Below is a small trained network, with its code and all its weights. Each question gives an input and a class and asks what happens when units are switched off, that is, made to give their printed mean instead of their output.

import numpy as np


def w(rows, s, z=0):
    codes = np.array(rows[::2]) - 128.0
    scale = np.full(codes.shape[1], s)
    scale[-1] = z or s
    return codes * scale


def f(y):
    return y / 2 * (1 + np.tanh(0.7978845608 * (y + 0.044715 * y**3)))


def log_softmax(a):
    a = a - a.max(-1, keepdims=True)
    return a - np.log(np.exp(a).sum(-1, keepdims=True))


def net(x, mask):
    res = np.array(x, float).reshape(1, 6) / 4 @ E
    y = f(res @ A[0][:, :-1].T + A[0][:, -1])
    res = res + np.where(mask, y, B[0][:, -1]) @ B[0][:, :-1]
    return log_softmax(res[-1] @ U[:, :-1].T + U[:, -1])


A, B = {}, {}
E = w([
[132,96,79,160,143,142,167,5,138,114,107,233],'x0',
[129,125,128,127,126,132,134,128,128,130,129,123],'x1',
[233,122,90,198,93,117,76,139,202,125,58,122],'x2',
[127,132,131,130,127,127,127,126,128,125,126,127],'x3',
[127,130,129,126,132,126,126,127,128,130,122,128],'x4',
[144,71,137,130,209,48,153,128,163,57,155,119],'x5',
],0.011)
A[0] = w([
[177,109,128,163,150,59,92,188,181,87,114,73,111],'N1',
[44,127,214,46,210,87,189,159,57,97,210,86,25],'N2',
[160,77,57,175,152,103,163,42,166,78,99,228,19],'N3',
[181,106,133,154,146,52,95,191,175,95,111,74,107],'N4',
[118,174,170,75,107,127,103,199,77,170,139,67,227],'N5',
[57,159,118,104,114,241,189,45,47,193,141,230,133],'N6',
[68,113,200,55,190,102,164,139,86,114,197,105,223],'N7',
[180,116,128,149,141,62,94,184,176,77,114,75,113],'N8',
[175,122,147,146,155,79,98,195,185,89,119,73,102],'N9',
[187,127,63,207,64,146,74,121,191,133,58,146,78],'N10',
[137,76,67,164,168,109,161,68,164,80,110,192,152],'N11',
[150,211,114,144,13,222,58,175,110,236,72,103,27],'N12',
[83,187,212,70,84,163,77,217,77,184,175,41,41],'N13',
[130,128,127,123,122,117,124,124,124,129,129,130,129],'N14',
[108,58,143,109,255,45,198,85,154,18,183,155,13],'N15',
[86,174,205,73,77,139,86,211,95,158,159,56,83],'N16',
[188,117,150,137,139,58,94,183,172,98,122,76,105],'N17',
[130,131,130,120,119,114,124,120,127,130,130,129,128],'N18',
[187,133,57,195,61,158,73,99,183,140,60,150,1],'N19',
],0.0047,0.0068)
B[0] = w([
[68,54,107,75,98,111,142,82,139,55,160,160,187],'N1',
[144,59,224,183,244,40,67,189,217,77,208,34,207],'N2',
[158,82,217,198,234,62,63,225,199,102,195,31,197],'N3',
[76,61,104,89,97,109,135,71,129,65,150,157,185],'N4',
[135,101,176,157,176,91,98,152,162,106,166,85,255],'N5',
[73,108,23,62,11,158,192,51,92,101,120,204,248],'N6',
[194,188,94,170,111,168,139,186,82,181,74,129,254],'N7',
[66,60,111,82,103,105,142,74,136,69,159,157,184],'N8',
[64,54,92,83,87,117,155,67,127,51,151,170,178],'N9',
[200,153,149,181,143,143,114,192,110,162,109,99,208],'N10',
[176,152,126,176,143,145,119,182,116,158,113,102,217],'N11',
[142,49,226,185,244,48,63,198,210,77,214,36,205],'N12',
[199,211,68,160,71,209,178,157,59,193,54,166,216],'N13',
[131,126,128,123,130,134,126,133,132,130,132,133,128],'N14',
[253,230,90,225,99,212,149,235,47,236,45,117,189],'N15',
[178,158,111,163,117,146,135,160,102,171,101,122,211],'N16',
[71,51,100,82,82,113,145,68,128,46,143,169,178],'N17',
[130,131,126,129,121,128,127,127,127,124,131,122,128],'N18',
[195,199,92,172,101,177,142,186,76,189,65,134,179],'N19',
],0.0058,0.0077)
U = w([
[173,206,85,152,100,193,156,148,62,202,68,141,70],'0',
[135,89,216,149,184,73,85,146,209,93,176,76,254],'1',
[1,96,73,32,54,129,165,20,124,72,140,214,10],'2',
],0.0089,0.00099)

Each question gives the input, the list of numbers given to net, and the class t.
The units are the neurons (one row each of A and B). Each row of codes is followed by its name. A weight is (code - 128) times the scale printed after its matrix; where a second scale follows, it is the last column's (A, B and U).
mask holds one flag per neuron, in row order. A switched-off neuron (its flag False) gives its mean, the last column of its row in B, instead of its output. The means were averaged over made-up inputs and are rounded, as every weight is.
A unit's drop is (log p(t) with every unit on - log p(t) with that unit switched off) / (log p(t) with every unit on - log p(t) with every unit switched off).
The circuit of an input: a set's keep is (log p(t) with only the set's units on - log p(t) with every unit switched off) / (log p(t) with every unit on - log p(t) with every unit switched off). Starting from the 12 units with the biggest drops (on a tie, the unit counted first), units are removed one at a time, each time the one whose removal leaves the highest keep (on an exact tie, the one counted first), for as long as the keep stays at least 0.8.
circuit, biggest first: the units of the circuit, biggest drop first
top k neurons: the k neurons with the biggest drops, biggest first
drop of u: that unit's drop, to one decimal
input [-5,6,-6,0,-3,0], class 0: top 2 neurons : [N13 N7]
input [0,0,1,-1,5,4], class 2: circuit, biggest first : [N2 N3 N10]
input [5,6,-8,-4,4,2], class 0: circuit, biggest first : [N15]
input [8,-6,-8,-4,7,1], class 0: top 2 neurons : [N15 N7]
input [6,-4,0,6,7,7], class 0: top 3 neurons : [N15 N2 N12]
input [-6,1,2,-5,2,-6], class 1: top 2 neurons : [N12 N5]
input [0,1,4,7,-7,-6], class 1: top 3 neurons : [N12 N13 N7]
input [-8,-2,-2,-6,3,-1], class 0: top 3 neurons : [N13 N16 N7]
input [5,-4,0,-2,-8,-5], class 2: top 3 neurons : [N6 N7 N15]
input [6,6,-3,6,-6,1], class 0: top 2 neurons : [N15 N11]
input [7,5,-5,7,5,4], class 0: drop of N15 : 0.2
input [6,-7,-2,7,-5,7], class 0: drop of N15 : 1.3
input [8,8,-1,-6,-2,-6], class 2: drop of N6 : 0.7
